Here is a tiny trained network, its code and every weight. The questions are about switching its units off for an input and a target symbol, where a switched-off unit gives its printed mean instead of its output.

import numpy as np


def w(rows, s, z=0):
    codes = np.array(rows[::2]) - 128.0
    scale = np.full(codes.shape[1], s)
    scale[-1] = z or s
    return codes * scale


def f(y):
    return y / 2 * (1 + np.tanh(0.7978845608 * (y + 0.044715 * y**3)))


def softmax(a):
    e = np.exp(a - a.max(-1, keepdims=True))
    return e / e.sum(-1, keepdims=True)


def log_softmax(a):
    a = a - a.max(-1, keepdims=True)
    return a - np.log(np.exp(a).sum(-1, keepdims=True))


def net(x, mask):
    ids = ['ΔΛΠαβγεζημξτφ'.index(c) for c in x.split()]
    T = len(ids)
    res = E[ids] + P[:T]
    u = 0
    for l in range(2):
        q, k, v = (res @ M[l].T for M in (Q, K, V))
        z = softmax(np.where(np.tri(T) > 0, q @ k.T / 4**0.5, -1e9)) @ v
        res = res + np.where(mask[u], z, O[l][:, -1]) @ O[l][:, :-1]
        u += 1
        y = f(res @ A[l][:, :-1].T + A[l][:, -1])
        res = res + np.where(mask[u : u + 8], y, B[l][:, -1]) @ B[l][:, :-1]
        u += 8
    return log_softmax(res[-1] @ U[:, :-1].T + U[:, -1])


Q, K, V, O, A, B = {}, {}, {}, {}, {}, {}
E = w([
[122,95,175],'Δ',
[158,143,190],'Λ',
[183,182,167],'Π',
[169,143,28],'α',
[120,158,70],'β',
[94,163,185],'γ',
[154,205,160],'ε',
[102,237,215],'ζ',
[252,95,66],'η',
[144,242,106],'μ',
[117,183,116],'ξ',
[164,166,49],'τ',
[130,97,95],'φ',
],0.012)
P = w([
[71,88,107],'0',
[169,199,134],'1',
[136,229,128],'2',
[120,214,97],'3',
[94,103,159],'4',
[83,157,145],'5',
[163,105,83],'6',
[105,154,143],'7',
[248,89,162],'8',
[157,97,152],'9',
[123,39,96],'10',
[102,119,211],'11',
[186,1,118],'12',
],0.0077)
Q[0] = w([
[166,164,117],'0.h1',
[142,93,192],'0.h1',
[155,186,105],'0.h1',
[255,68,162],'0.h1',
],0.0097)
K[0] = w([
[16,150,189],'0.h1',
[54,90,253],'0.h1',
[160,48,136],'0.h1',
[151,81,197],'0.h1',
],0.0045)
V[0] = w([
[106,88,73],'0.h1',
[7,162,119],'0.h1',
[74,145,127],'0.h1',
[74,181,85],'0.h1',
],0.012)
O[0] = w([
[203,131,90,48],'0.h1',
[112,2,70,5],'0.h1',
[153,63,54,75],'0.h1',
[73,159,114,163],'0.h1',
],0.008,0.0027)
A[0] = w([
[131,189,137,177],'0.n1',
[247,181,165,159],'0.n2',
[194,88,65,137],'0.n3',
[145,94,46,108],'0.n4',
[195,146,199,165],'0.n5',
[31,156,59,138],'0.n6',
[85,219,93,116],'0.n7',
[70,98,203,255],'0.n8',
],0.011,0.0093)
B[0] = w([
[128,30,59,214],'0.n1',
[40,137,108,254],'0.n2',
[88,190,174,153],'0.n3',
[79,73,87,132],'0.n4',
[90,138,53,218],'0.n5',
[75,96,94,150],'0.n6',
[130,123,127,172],'0.n7',
[254,95,14,223],'0.n8',
],0.0057,0.0094)
Q[1] = w([
[131,68,43],'1.h1',
[78,254,154],'1.h1',
[178,94,214],'1.h1',
[122,80,103],'1.h1',
],0.0098)
K[1] = w([
[170,2,95],'1.h1',
[200,106,89],'1.h1',
[181,180,106],'1.h1',
[53,176,115],'1.h1',
],0.0081)
V[1] = w([
[2,136,108],'1.h1',
[111,145,110],'1.h1',
[76,206,124],'1.h1',
[146,183,217],'1.h1',
],0.0099)
O[1] = w([
[199,170,200,174],'1.h1',
[146,130,139,155],'1.h1',
[254,205,96,140],'1.h1',
[177,126,5,2],'1.h1',
],0.009,0.0097)
A[1] = w([
[182,78,119,56],'1.n1',
[64,84,122,46],'1.n2',
[223,125,100,12],'1.n3',
[135,206,32,98],'1.n4',
[110,136,33,2],'1.n5',
[61,255,77,231],'1.n6',
[108,34,184,113],'1.n7',
[208,17,159,165],'1.n8',
],0.0068,0.0043)
B[1] = w([
[68,183,227,105],'1.n1',
[140,154,197,114],'1.n2',
[75,99,156,112],'1.n3',
[193,111,162,145],'1.n4',
[81,149,187,101],'1.n5',
[172,2,64,254],'1.n6',
[142,190,151,146],'1.n7',
[13,196,65,149],'1.n8',
],0.0049,0.0051)
U = w([
[54,37,107,128],'Δ',
[88,23,65,122],'Λ',
[136,36,107,183],'Π',
[122,140,156,71],'α',
[109,222,254,140],'β',
[69,90,200,94],'γ',
[105,77,126,100],'ε',
[92,114,200,46],'ζ',
[186,163,110,254],'η',
[112,179,192,77],'μ',
[72,226,204,56],'ξ',
[88,206,139,77],'τ',
[79,142,148,65],'φ',
],0.0083,0.0037)

Each question gives the input, a string of symbols that net reads in full, and the target symbol t.
The units are the heads (4 rows each of Q, K, V and O) and the neurons (one row each of A and B). Each row of codes is followed by its name. A weight is (code - 128) times the scale printed after its matrix; where a second scale follows, it is the last column's (O, A, B and U).
mask holds one flag per unit, layer by layer, with each layer's heads first. A switched-off unit (its flag False) gives its mean, the last column of its rows in O or B, instead of its output. The means were averaged over made-up inputs and are rounded, as every weight is.
A unit's drop is (log p(t) with every unit on - log p(t) with that unit switched off) / (log p(t) with every unit on - log p(t) with every unit switched off).
The circuit of an input: a set's keep is (log p(t) with only the set's units on - log p(t) with every unit switched off) / (log p(t) with every unit on - log p(t) with every unit switched off). Starting from the 12 units with the biggest drops (on a tie, the unit counted first), units are removed one at a time, each time the one whose removal leaves the highest keep (on an exact tie, the one counted first), for as long as the keep stays at least 0.8.
circuit, biggest first: the units of the circuit, biggest drop first
top k neurons: the k neurons with the biggest drops, biggest first
top k neurons in layer l: the k neurons of layer l with the biggest drops, biggest first
input η ξ Λ, target η: circuit, biggest first => [1.h1 0.h1 0.n8]
input η Δ μ ε, target η: top neuron => [0.n2]
input η ε Δ, target η: top 2 neurons in layer 0 => [0.n2 0.n8]
input η η α, target η: top 3 neurons => [0.n2 1.n6 0.n8]
input β μ η, target β: circuit, biggest first => [1.h1 0.h1]
input β ξ α β, target β: top 2 neurons => [0.n4 0.n6]
input η η ζ, target η: top 2 neurons in layer 0 => [0.n8 0.n2]
input β β φ, target β: top 3 neurons => [0.n4 0.n6 1.n6]
input β Π β β β ε φ, target β: top 3 neurons in layer 0 => [0.n6 0.n4 0.n8]
input η η γ α ξ, target η: circuit, biggest first => [1.h1 0.h1 0.n2]
input Λ η η, target Λ: top 3 neurons => [1.n6 0.n2 0.n5]
input β β β α, target β: circuit, biggest first => [1.h1 0.n8]
input η η β, target η: circuit, biggest first => [1.h1 0.h1 0.n2 1.n6]
input η Λ Λ η μ Π β η Δ, target η: circuit, biggest first => [1.h1 0.h1]
input β φ α, target β: top 3 neurons in layer 0 => [0.n4 0.n6 0.n8]
input η φ Π, target η: circuit, biggest first => [1.h1 0.h1 0.n8]
input η Λ Δ η β β η ξ η Π τ γ, target η: circuit, biggest first => [0.n8 1.h1 0.h1]
input Λ φ Δ α, target Λ: top neuron in layer 0 => [0.n2]
input Δ η α, target Δ: top 3 neurons => [0.n2 0.n8 1.n6]
input Δ η Π, target Δ: top 4 neurons in layer 0 => [0.n2 0.n5 0.n8 0.n1]
input Δ η η, target Δ: top 3 neurons in layer 0 => [0.n2 0.n5 0.n8]
input β Π ε η, target β: top 2 neurons in layer 0 => [0.n4 0.n6]
